Below is a small trained network, with its code and all its weights. Each question gives an input and a target symbol and asks what happens when units are switched off, that is, made to give their printed mean instead of their output.

import numpy as np


def w(rows, s, z=0):
    codes = np.array(rows[::2]) - 128.0
    scale = np.full(codes.shape[1], s)
    scale[-1] = z or s
    return codes * scale


def f(y):
    return y / 2 * (1 + np.tanh(0.7978845608 * (y + 0.044715 * y**3)))


def softmax(a):
    e = np.exp(a - a.max(-1, keepdims=True))
    return e / e.sum(-1, keepdims=True)


def log_softmax(a):
    a = a - a.max(-1, keepdims=True)
    return a - np.log(np.exp(a).sum(-1, keepdims=True))


def net(x, mask):
    ids = ['ΠΩαηλξφ'.index(c) for c in x.split()]
    T = len(ids)
    res = E[ids] + P[:T]
    q, k, v = (res @ M[0].T for M in (Q, K, V))
    z = softmax(np.where(np.tri(T) > 0, q @ k.T / 4**0.5, -1e9)) @ v
    res = res + np.where(mask[0], z, O[0][:, -1]) @ O[0][:, :-1]
    y = f(res @ A[0][:, :-1].T + A[0][:, -1])
    res = res + np.where(mask[1:13], y, B[0][:, -1]) @ B[0][:, :-1]
    return log_softmax(res[-1] @ U[:, :-1].T + U[:, -1])


Q, K, V, O, A, B = {}, {}, {}, {}, {}, {}
E = w([
[95,121,200,92,131],'Π',
[170,177,73,156,143],'Ω',
[179,54,135,81,97],'α',
[137,132,61,62,218],'η',
[74,119,144,153,181],'λ',
[174,49,2,128,112],'ξ',
[203,151,123,95,88],'φ',
],0.026)
P = w([
[145,28,250,129,180],'0',
[168,209,119,167,114],'1',
[113,178,72,97,105],'2',
[120,8,245,158,104],'3',
[169,217,114,171,102],'4',
[73,177,80,68,92],'5',
[109,8,244,159,92],'6',
[177,228,124,171,87],'7',
[52,191,83,59,101],'8',
[110,19,246,163,89],'9',
[176,229,126,176,83],'10',
[53,189,88,56,91],'11',
],0.011)
Q[0] = w([
[3,132,161,145,212],'head 0',
[92,145,207,61,174],'head 0',
[184,168,71,134,50],'head 0',
[222,110,225,95,214],'head 0',
],0.0079)
K[0] = w([
[48,46,128,201,246],'head 0',
[56,198,165,97,179],'head 0',
[109,61,111,59,17],'head 0',
[2,110,127,174,160],'head 0',
],0.005)
V[0] = w([
[124,100,170,125,73],'head 0',
[76,76,170,226,46],'head 0',
[2,173,108,123,203],'head 0',
[130,68,66,28,99],'head 0',
],0.0073)
O[0] = w([
[101,130,119,71,50,110],'head 0',
[89,102,111,185,128,2],'head 0',
[179,58,102,110,254,28],'head 0',
[83,92,78,133,112,215],'head 0',
],0.0098,0.0025)
A[0] = w([
[125,48,157,87,93,169],'neuron 0',
[155,70,134,135,147,73],'neuron 1',
[104,147,254,221,137,106],'neuron 2',
[193,156,168,207,94,144],'neuron 3',
[217,135,141,99,92,255],'neuron 4',
[108,74,156,119,161,22],'neuron 5',
[99,64,118,193,180,155],'neuron 6',
[147,203,108,99,113,128],'neuron 7',
[25,108,128,125,128,227],'neuron 8',
[88,117,172,199,79,146],'neuron 9',
[52,82,194,106,122,115],'neuron 10',
[151,161,74,220,120,81],'neuron 11',
],0.014,0.0059)
B[0] = w([
[78,184,67,254,181,210],'neuron 0',
[185,123,139,122,34,173],'neuron 1',
[120,17,144,162,154,199],'neuron 2',
[44,89,94,110,118,195],'neuron 3',
[84,126,172,82,88,254],'neuron 4',
[140,117,94,74,86,189],'neuron 5',
[173,148,114,155,79,242],'neuron 6',
[123,128,91,132,201,229],'neuron 7',
[158,218,110,87,133,188],'neuron 8',
[40,108,121,209,90,183],'neuron 9',
[125,192,112,48,109,184],'neuron 10',
[180,221,231,171,71,179],'neuron 11',
],0.0093,0.012)
U = w([
[92,113,255,113,162,144],'Π',
[117,202,162,158,150,143],'Ω',
[79,26,86,135,89,105],'α',
[77,140,78,125,191,130],'η',
[137,119,139,238,168,224],'λ',
[183,95,188,140,21,4],'ξ',
[120,134,135,54,79,142],'φ',
],0.0097,0.0042)

Each question gives the input, a string of symbols that net reads in full, and the target symbol t.
The units are the heads (4 rows each of Q, K, V and O) and the neurons (one row each of A and B). Each row of codes is followed by its name. A weight is (code - 128) times the scale printed after its matrix; where a second scale follows, it is the last column's (O, A, B and U).
mask holds one flag per unit, heads first, then neurons. A switched-off unit (its flag False) gives its mean, the last column of its rows in O or B, instead of its output. The means were averaged over made-up inputs and are rounded, as every weight is.
A unit's drop is (log p(t) with every unit on - log p(t) with that unit switched off) / (log p(t) with every unit on - log p(t) with every unit switched off).
The circuit of an input: a set's keep is (log p(t) with only the set's units on - log p(t) with every unit switched off) / (log p(t) with every unit on - log p(t) with every unit switched off). Starting from the 12 units with the biggest drops (on a tie, the unit counted first), units are removed one at a time, each time the one whose removal leaves the highest keep (on an exact tie, the one counted first), for as long as the keep stays at least 0.8.
units of the circuit, in order: the units of the circuit, biggest drop first
k most important neurons: the k neurons with the biggest drops, biggest first
drop when u is switched off: that unit's drop, to one decimal
input λ λ λ λ λ λ Ω, target ξ: units of the circuit, in order -> (neuron 0; head 0; neuron 7; neuron 1)
input α λ λ α φ η η λ Ω Π, target ξ: units of the circuit, in order -> (head 0; neuron 1; neuron 5)
input ξ η α ξ ξ α ξ λ ξ, target η: units of the circuit, in order -> (neuron 4; neuron 1; neuron 8; head 0)
input λ φ Ω λ η η λ Π Π, target η: 3 most important neurons -> (neuron 4; neuron 11; neuron 1)
input η Π λ φ η η Ω λ Ω λ φ, target φ: 2 most important neurons -> (neuron 4; neuron 3)
input η λ λ η η α, target η: units of the circuit, in order -> (neuron 0; neuron 6)
input φ η λ Π, target ξ: units of the circuit, in order -> (head 0; neuron 1; neuron 6)
input λ λ λ Ω, target ξ: 3 most important neurons -> (neuron 0; neuron 7; neuron 11)
input φ Ω η λ η α Ω λ, target λ: units of the circuit, in order -> (neuron 4; neuron 2)
input ξ Π η λ, target ξ: units of the circuit, in order -> (neuron 6; head 0; neuron 1)
input η λ Ω λ, target ξ: units of the circuit, in order -> (head 0; neuron 6; neuron 1)
input η Ω η φ φ Ω Ω, target α: units of the circuit, in order -> (neuron 3; head 0; neuron 9)
input Ω Ω α φ α Π α η η Π, target φ: 4 most important neurons -> (neuron 10; neuron 5; neuron 1; neuron 7)
input η λ η α λ λ α φ λ, target φ: 4 most important neurons -> (neuron 0; neuron 7; neuron 5; neuron 6)
input λ φ λ λ Π, target Π: most important neuron -> (neuron 0)
input Ω φ Ω λ, target α: 4 most important neurons -> (neuron 2; neuron 11; neuron 5; neuron 9)
input η η η η Ω λ φ φ φ Ω, target α: 3 most important neurons -> (neuron 3; neuron 9; neuron 8)
input φ η η φ λ λ η Ω λ η, target ξ: drop when head 0 is switched off -> 1.0
input Π η φ λ φ φ Π Ω φ λ, target α: drop when neuron 3 is switched off -> -0.4
input η Π η η λ λ λ λ α, target η: drop when neuron 11 is switched off -> 0.1
input φ η φ η Ω Ω ξ, target λ: drop when neuron 8 is switched off -> 0.0
